In the rows, 128 means zero.
Each row has two labels, one from each of two sets.
[120 120 124 131 140 124 110 125 142 114 131 142 157 146 137 123 134 147
 141 121 176 139 155  91 144 122 146 130 113 135 191 131 141 144 125 178
 120 126 137 139  85  80 140] -> G & vobe
[138 158 130 131 133 128 116 133 135 127 123 128 138 134 127 110 125 131
 138 117 160 111 122 149 125 141 102 123 129 137 140 134 120 126 138 140
 113 123 144 159 118 104 128] -> P & zaleg
[153  98 113 130 148 124 123 132 100 137 119 147 112 135 113 130 118 129
 110 122 151 129 136  74 135 123 154 135 123 131 143 123 106 134 128 157
 110 138 132 147 107 129 128] -> P & vobe
[137 125 126 132 140 135  90 139 131 115 124 164 166 165 114 112 127 146
 153 116 190 161 133 103 136 123  72 130 115 142 163 123  95 124 134 185
 106 121 146 161  86  91 126] -> P & vobe
[132 126 127 125 124 127 130 106 122 131 127 126 111 122 120 131 134 126
 125 126 118 126 120 137 135 130 114 132 132 125 105 123 123 125 129 125
 124 127 128 128 128 127 122] -> P & vobe
[137 125 118 125 149 138 100 152 109 136 112 152 127 167 110  95 122 132
 127 114 187 131 132  68 144 132  97 127  98 139 138 133  90 123 133 170
 107 135 136 169  99 124 124] -> P & zaleg
[141 135 114 120 154 143 108 135 101 144 113 137 105 137 113  96 132 124
 107 119 158 122 123 111 142 129  95 130 105 140 112 131  94 130 142 149
 113 133 128 161 103 136 117] -> P & zaleg
[136 151 127 121 123 124 136 129 132 141 110 108 104 123 121 119 123 121
 126 122 134 106 116 153 140 139  94 118 128 134  90 138 123 118 138 125
 115 127 136 151 133 123 124] -> P & zaleg
[157 141 123 136 148 128  97 123 108 114 131 152 148 118 122 121 138 134
 129 124 154 152 124 148 105 131  87 131 141 136 179 114 105 132 139 148
 101 122 149 152 103 106 125] -> P & vobe
[148 136 120 113 140 126 129 133 131 143 117 128 106 144 122 115 117 130
 139 116 182 116 125 118 158 126 115 127 118 133 112 137 101 130 133 174
 104 128 133 185  96 107 130] -> P & zaleg
[127 130 124 121 136 134 126 140 123 137 117 134 123 147 123 112 116 126
 124 124 152 118 131 100 137 133 122 123 115 130 122 136 117 128 132 138
 123 134 129 147 125 140 130] -> G & zaleg
[129 127 120 121 141 135 118 144 138 135 114 139 134 175 120 104 112 137
 141 117 190 124 133  67 154 131 122 124 104 136 140 139 110 124 133 172
 113 132 125 160 104 114 135] -> G & zaleg
[133 137 126 133 133 137 117 136 125 133 120 135 128 148 120 110 117 129
 138 125 150 134 118 120 136 131  91 125 124 133 115 133 108 125 133 152
 113 128 129 156 121 133 123] -> P & zaleg
[135 130 127 127 129 127 121 125 128 135 118 126 115 132 117 123 131 128
 120 121 139 123 116 136 141 127  98 123 125 131 104 130 115 121 133 141
 115 128 128 149 114 121 118] -> P & zaleg
[148 174 130 113 129 124 137 129 144 141 119 104  99 117 131 115 119 119
 143 126 144 108 114 189 133 141  91 119 143 129  96 136 120 123 139 133
 114 121 140 166 134 119 128] -> P & zaleg
[115 146 127 129 136 152  97 149 111 131 110 139 147 170 107  89 127 135
 128 111 170 132 116  92 133 137  51 107  95 140 125 136 105 115 138 137
 116 133 135 151 124 134 114] -> G & zaleg
[156 143 123 135 131 112 128 110 103 131 125 116 112  87 123 136 146 121
 104 124 106 118 114 181 117 134 108 132 149 124 134 114 132 135 139 120
 112 128 148 141 121 106 116] -> P & vobe
[143 151 121 121 149 151 100 136 106 135 117 143 137 139 120  97 123 126
 128 123 162 138 123 119 120 132  78 123 119 141 134 128  88 127 140 142
 115 129 130 156 124 144 120] -> P & zaleg
[111 165 125 113 152 158 100 104 134 125 123 145 155 148 144  82 119 137
 141 128 187 130 146  88 123 136 114 120  97 145 189 147 113 140 131 151
 136 130 118 133 117 131 138] -> G & zaleg
[152 137 114 116 147 127 118 123 120 153 110 123  96 124 117 109 137 127
 115 113 168 111 122 139 157 130  95 129 112 134 103 134 101 129 141 169
 101 128 131 178  89 104 115] -> P & zaleg
[156 157 124 127 140 134 111 129 103 133 116 124 117 110 115 109 131 112
 113 122 128 126 104 176 110 136  65 131 141 137 116 121 144 128 145 117
 111 127 146 158 133 132 110] -> P & zaleg
[112 132 122 123 144 153  98 152 130 132 114 151 149 184 112  88 120 140
 135 116 189 133 127  55 145 130  85 117  83 142 134 140  98 117 128 159
 123 134 123 148 109 132 123] -> G & zaleg
[130 186 131 114 131 131 114 109 143 129 119 100 117  95 132 102 151 125
 127 122 133 111 106 234 135 138  39 126 128 135 106 134 128 117 149 131
 106 113 137 150 110  93 110] -> P & zaleg
[106 144 121 124 138 155  87 144 125 132 104 149 144 179 109  80 138 144
 128 111 189 132 123  88 159 129  43 123  77 139 115 143  95 111 139 168
 109 129 129 152  95 119 108] -> G & zaleg
[153 187 136 117 122 139 111 119 125 124 124 115 126  94 130 110 132 117
 137 131 115 136  95 252 105 138  17 125 159 140  90 121 101 115 152 105
 123 112 140 151 145 133 109] -> P & zaleg
[132 137 123 123 135 132 123 135 130 135 125 134 132 149 126 115 119 129
 140 126 165 123 128 109 139 120 117 124 118 132 128 135 112 128 130 151
 120 130 132 152 104 122 132] -> G & zaleg
[124 146 129 116 133 126 137 123 149 132 127 118 118 120 145 121 129 134
 140 129 148 115 134 147 146 136 141 129 124 129 137 142 140 130 136 149
 125 126 130 137 109 103 134] -> P & zaleg
[161 132 124 141 129 118 104 119 112 110 129 145 153 116 119 130 143 132
 130 121 144 155 117 157 101 129  78 130 151 134 168 109 110 132 140 144
 106 121 160 153  99  93 120] -> P & vobe
[126 130 122 119 138 137 117 142 129 137 113 138 123 164 115 107 119 132
 134 116 172 128 128  91 147 129 100 124 106 136 106 142  99 121 130 161
 112 130 127 163 112 128 125] -> P & zaleg
[151 119 128 133 138 108 128 130 122 127 133 137 129 130 132 140 120 133
 136 129 151 135 141 104 121 131 165 125 144 128 183 123 130 144 128 155
 116 130 147 151 105 106 144] -> P & vobe
[130 141 122 114 152 169  82 153 119 129 114 172 153 183 114  84 110 132
 153 119 193 161 123  90 133 123  50 123 108 153 115 133  58 116 134 165
 115 129 120 154 112 160 121] -> P & zaleg
[149 164 120 118 157 149  94 135 105 136 115 137 121 124 120  95 128 123
 125 119 161 136 116 140 118 138  64 124 119 144 138 127  87 127 145 144
 112 126 133 164 118 139 118] -> P & zaleg
[124 154 124 115 140 149 102 132 126 135 112 132 126 143 117  95 132 126
 128 123 156 136 114 146 140 130  51 124 112 138  96 134  97 116 141 139
 118 127 127 154 117 132 115] -> P & zaleg
[119 151 121 122 142 146  96 138 123 129 115 137 141 153 121  92 133 134
 128 118 175 132 123 111 137 133  66 121  96 142 133 136 106 118 140 146
 117 128 125 146 112 124 117] -> P & zaleg
[142 108 123 135 133 117 111 130 119 125 127 148 136 145 111 128 134 137
 134 115 156 144 128 104 139 120 109 132 125 131 141 120 109 132 133 170
 107 125 140 156  95 100 124] -> P & vobe
[115 146 131 119 123 128 130 136 152 133 117 120 129 156 125 113 121 136
 141 122 165 112 127 121 156 131  96 117 109 134 106 143 128 117 133 151
 120 126 130 153 123 107 127] -> G & zaleg
[105 110 130 127 122 134 116 136 142 129 121 140 141 171 115 113 129 139
 140 118 160 132 129  88 160 114  97 128  98 132 100 134 116 112 125 157
 124 129 125 137 103 116 118] -> P & zaleg
[145 140 126 121 141 141 109 154 119 139 116 139 129 154 118 108 109 124
 136 122 167 131 125 109 127 138  99 121 122 137 125 132  98 129 136 146
 115 132 133 164 130 144 130] -> P & zaleg
[147 176 121 126 145 152  86 132 100 125 124 145 133 122 115  96 140 121
 120 120 146 148 108 167 115 133  34 130 126 146 123 119  85 115 146 134
 112 122 135 154 118 136 108] -> P & zaleg
[141 125 120 130 137 125 119 125 120 126 124 140 130 130 121 126 132 134
 129 123 150 138 131 125 133 124 124 133 125 132 146 117 115 135 129 156
 116 129 133 146 103 112 130] -> G & vobe
[116 162 130 122 142 145 102 131 145 122 127 137 152 146 135 101 131 136
 151 125 169 139 126 146 132 133  69 129 111 145 139 136 115 115 137 151
 127 120 125 139 109 112 122] -> G & zaleg
[121 172 132 124 139 147  94 141 133 123 117 137 161 146 127  91 126 134
 139 121 177 132 124 129 120 148  66 116 111 144 162 136 117 134 140 142
 121 124 141 147 117 114 125] -> P & zaleg
[143 140 120 130 144 120 123 129 115 130 120 130 121 124 127 115 130 129
 116 116 156 118 129 114 128 138 139 125 124 129 160 134 125 137 140 145
 111 129 145 154 109 108 129] -> G & vobe
[132 160 133 115 141 134 118 130 145 127 129 130 138 128 140 109 123 133
 149 134 166 131 129 157 127 133 102 132 127 141 144 134 118 131 135 151
 120 121 128 149 114 116 132] -> P & zaleg
[171 130 117 128 145 111 121 114 109 128 133 140 111  95 126 137 135 128
 120 122 141 138 127 158 119 123 130 140 152 131 168 117 113 150 138 159
 108 120 150 166  94  92 128] -> P & vobe
[120 131 127 124 119 136 117 136 139 133 115 130 134 160 109 111 119 132
 145 117 157 128 118 122 149 127  74 121 114 129  85 134 107 108 134 148
 118 129 130 149 120 123 117] -> G & zaleg
[141 142 135 123 129 137 120 146 133 128 120 138 140 155 119 117 104 121
 153 134 153 140 117 127 117 133  81 117 141 135 110 130  94 117 134 132
 119 129 136 156 143 149 129] -> P & zaleg
[130 141 124 120 139 146 103 151 124 134 118 144 144 166 115  99 115 135
 140 120 180 132 126  87 132 131  85 118 110 142 138 134  99 122 136 154
 113 139 141 163 117 127 128] -> G & zaleg

Each row has two labels, one from each of two sets.
[121 106 145  84 122 144 132 124 122 132 126 115 142 126 120 134 125 150
 135 117 129 100 102 140 115 124 126 114 106 145 105 135 142 141 142 152
 110 115 125 118 155 120 138] -> vebok & riru
[120 122 122 125 139 110 142 104 122 136 145 131 112 122 115 105 122 123
 122 107 122 126 119 121 120 106 163 128 125 122 134 126 133 100 143 132
 128 132 123 137 123 128 110] -> dadi & guver
[127 128 126 135 145 121 143 115 139 126 148 131 104 125 125 113 130 125
 126 116 124 124 145 129 133 104 142 130 138 118 135 126 136 116 136 130
 136 131 133 136 113 119 110] -> dadi & guver
[109 110 112 107 120  96 134  77 129 150 146 122 108 124  87 101 125 102
 133 101 121 115 102 124  94 101 181 136 126 133 139 119 130  91 145 123
 112 145 111 146 134 132 106] -> dadi & guver
[124 117 130 115 143 120 150 107 116 136 145 140 119 119 104  98 115 133
 119  90 116 123 114 143 111 104 170 119 114 133 130 130 143 100 160 151
 126 126 120 140 134 120 116] -> Vug & guver
[121 138 131 135 130 110 129 105  96 155 124 163 130 120  82  90 111 130
 117  72 120 147 104 142 118 118 161 119 109 123 153 116 133  95 153 148
 131 134 100 145 141 125 124] -> Vug & guver
[122 137 122 141 128 101 120 103 115 152 130 146 116 124  98 105 116 117
 126  97 124 134 117 123 125 109 145 130 125 119 166 119 123 103 130 129
 133 141 113 142 124 131 113] -> Vug & guver
[121 120 123 122 142 114 142 112 128 132 145 137 123 115 110 117 113 124
 119 105 117 124 116 146 126 115 157 124 123 122 132 124 127 106 154 119
 130 133 118 134 127 124 116] -> dadi & guver
[121 108 116 104 123 122 137  97 132 134 142 118 131 116 106 121 122 112
 128 123 118 120 107 135 105 126 169 125 115 138 122 131 130 112 150 119
 111 133 116 133 136 129 121] -> dadi & guver
[120 127 137 124 130 119 144  86 107 154 145 140 107 108  93  83 108 130
 117  89 111 116 133 122 145 110 144 114 119 124 151 108 136  92 151 165
 139 119 115 137 130 120 113] -> Vug & guver
[132 129 137 121 128 131 122 135 122 128 121 131 125 140 119 126 131 140
 133 117 138 126 123 132 120 117 120 127 121 137 127 130 137 134 126 142
 126 121 132 133 138 125 129] -> Vug & guver
[121 126 119 133 142 113 142 114 133 131 138 138 119 129 119 108 124 123
 124 107 125 134 113 140 105 107 167 134 128 129 136 133 130 102 143 120
 126 136 125 141 126 131 114] -> Vug & guver
[120 117 119 115 137 116 138 110 138 127 145 124 124 122 116 124 126 115
 128 116 126 119 114 144 108 114 163 133 126 128 123 132 129 115 145 117
 119 136 127 133 131 127 119] -> dadi & guver
